Here is a tiny trained network, its code and every weight. The questions are about switching its units off for an input and a target symbol, where a switched-off unit gives its printed mean instead of its output.

import numpy as np


def w(rows, s, z=0):
    codes = np.array(rows[::2]) - 128.0
    scale = np.full(codes.shape[1], s)
    scale[-1] = z or s
    return codes * scale


def norm(h):
    return h / np.sqrt((h * h).mean(-1, keepdims=True) + 1e-5)


def f(y):
    return np.maximum(y, 0)


def softmax(a):
    e = np.exp(a - a.max(-1, keepdims=True))
    return e / e.sum(-1, keepdims=True)


def log_softmax(a):
    a = a - a.max(-1, keepdims=True)
    return a - np.log(np.exp(a).sum(-1, keepdims=True))


def net(x, mask):
    ids = ['ΘΣΦΨΩαβγδεζηλμπτ'.index(c) for c in x.split()]
    T = len(ids)
    res = E[ids] + P[:T]
    r = norm(res)
    for j in range(3):
        rows = slice(2 * j, 2 * j + 2)
        q, k, v = (r @ M[0][rows].T for M in (Q, K, V))
        z = softmax(np.where(np.tri(T) > 0, q @ k.T / 2**0.5, -1e9)) @ v
        o = O[0][rows]
        res = res + np.where(mask[j], z, o[:, -1]) @ o[:, :-1]
    y = f(norm(res) @ A[0][:, :-1].T + A[0][:, -1])
    res = res + np.where(mask[3:15], y, B[0][:, -1]) @ B[0][:, :-1]
    return log_softmax(norm(res)[-1] @ U[:, :-1].T + U[:, -1])


Q, K, V, O, A, B = {}, {}, {}, {}, {}, {}
E = w([
[156,160,72],'Θ',
[122,87,105],'Σ',
[59,168,131],'Φ',
[84,163,120],'Ψ',
[82,163,121],'Ω',
[80,174,143],'α',
[108,185,82],'β',
[81,157,148],'γ',
[95,166,155],'δ',
[120,199,166],'ε',
[73,154,98],'ζ',
[68,173,134],'η',
[157,137,171],'λ',
[153,180,130],'μ',
[175,90,3],'π',
[200,159,104],'τ',
],0.022)
P = w([
[3,176,71],'0',
[9,149,117],'1',
[33,77,169],'2',
[65,131,158],'3',
[63,122,161],'4',
[79,123,166],'5',
[72,97,165],'6',
[67,111,169],'7',
[65,130,157],'8',
],0.006)
Q[0] = w([
[104,251,242],'H1',
[95,77,149],'H1',
[2,100,179],'H2',
[157,5,128],'H2',
[99,72,49],'H3',
[181,7,202],'H3',
],0.0078)
K[0] = w([
[244,102,176],'H1',
[117,179,194],'H1',
[123,127,248],'H2',
[246,116,172],'H2',
[212,86,187],'H3',
[34,93,163],'H3',
],0.012)
V[0] = w([
[249,68,169],'H1',
[125,126,56],'H1',
[224,242,14],'H2',
[255,213,123],'H2',
[221,180,125],'H3',
[83,187,156],'H3',
],0.008)
O[0] = w([
[113,73,190,2],'H1',
[210,254,177,128],'H1',
[175,108,145,105],'H2',
[100,125,148,34],'H2',
[180,31,251,115],'H3',
[59,36,121,200],'H3',
],0.0086,0.0064)
A[0] = w([
[181,123,37,164],'N1',
[195,3,197,194],'N2',
[150,179,205,102],'N3',
[89,110,158,186],'N4',
[109,200,119,178],'N5',
[136,123,33,255],'N6',
[94,197,217,117],'N7',
[196,38,74,156],'N8',
[96,138,166,76],'N9',
[165,178,180,215],'N10',
[225,254,148,94],'N11',
[145,70,37,39],'N12',
],0.0092,0.0027)
B[0] = w([
[78,119,235,201],'N1',
[118,78,163,151],'N2',
[9,226,120,158],'N3',
[159,158,218,184],'N4',
[120,96,154,241],'N5',
[141,112,234,254],'N6',
[146,254,152,196],'N7',
[161,246,121,156],'N8',
[181,88,133,155],'N9',
[161,59,189,172],'N10',
[93,48,111,201],'N11',
[167,180,136,152],'N12',
],0.0071,0.0058)
U = w([
[118,140,151,57],'Θ',
[124,161,120,76],'Σ',
[113,140,119,111],'Φ',
[123,159,90,156],'Ψ',
[113,142,90,188],'Ω',
[97,162,115,94],'α',
[115,139,125,81],'β',
[104,154,104,36],'γ',
[111,133,103,173],'δ',
[107,129,126,73],'ε',
[110,186,104,156],'ζ',
[108,164,119,93],'η',
[47,7,161,100],'λ',
[74,102,216,48],'μ',
[213,228,114,253],'π',
[216,135,249,206],'τ',
],0.013,0.0041)

Each question gives the input, a string of symbols that net reads in full, and the target symbol t.
The units are the heads (2 rows each of Q, K, V and O) and the neurons (one row each of A and B). Each row of codes is followed by its name. A weight is (code - 128) times the scale printed after its matrix; where a second scale follows, it is the last column's (O, A, B and U).
mask holds one flag per unit, heads first, then neurons. A switched-off unit (its flag False) gives its mean, the last column of its rows in O or B, instead of its output. The means were averaged over made-up inputs and are rounded, as every weight is.
A unit's drop is (log p(t) with every unit on - log p(t) with that unit switched off) / (log p(t) with every unit on - log p(t) with every unit switched off).
The circuit of an input: a set's keep is (log p(t) with only the set's units on - log p(t) with every unit switched off) / (log p(t) with every unit on - log p(t) with every unit switched off). Starting from the 12 units with the biggest drops (on a tie, the unit counted first), units are removed one at a time, each time the one whose removal leaves the highest keep (on an exact tie, the one counted first), for as long as the keep stays at least 0.8.
circuit, biggest first: the units of the circuit, biggest drop first
unit that matters most: the unit with the biggest drop
heads that matter: for each layer, one digit per head in row order, 1 if its drop is at least 0.15 and else 0, layers parted by /
drop when u is switched off: that unit's drop, to one decimal
input γ Θ α π, target π: unit that matters most => N8
input Ψ α δ μ ζ μ τ Σ, target τ: heads that matter => 010
input Ω β λ, target λ: heads that matter => 100
input δ μ λ γ α, target λ: heads that matter => 101
input Θ ζ Ω β λ α ζ λ Ψ, target λ: heads that matter => 100
input τ π τ α, target τ: heads that matter => 101
input Σ Ω τ η Ψ, target τ: heads that matter => 101
input Σ λ τ α Ω, target τ: heads that matter => 101
input ε α λ δ λ ζ Ω, target λ: heads that matter => 100
input μ μ ζ μ τ δ Ψ, target τ: heads that matter => 001
input β Ω Ω α Φ λ δ α, target λ: drop when H1 is switched off => 1.4
input ζ α λ λ Θ ζ, target λ: drop when N10 is switched off => -0.1
input δ ζ δ Φ π, target π: drop when N7 is switched off => 0.0
input Θ μ λ α γ, target λ: circuit, biggest first => H1
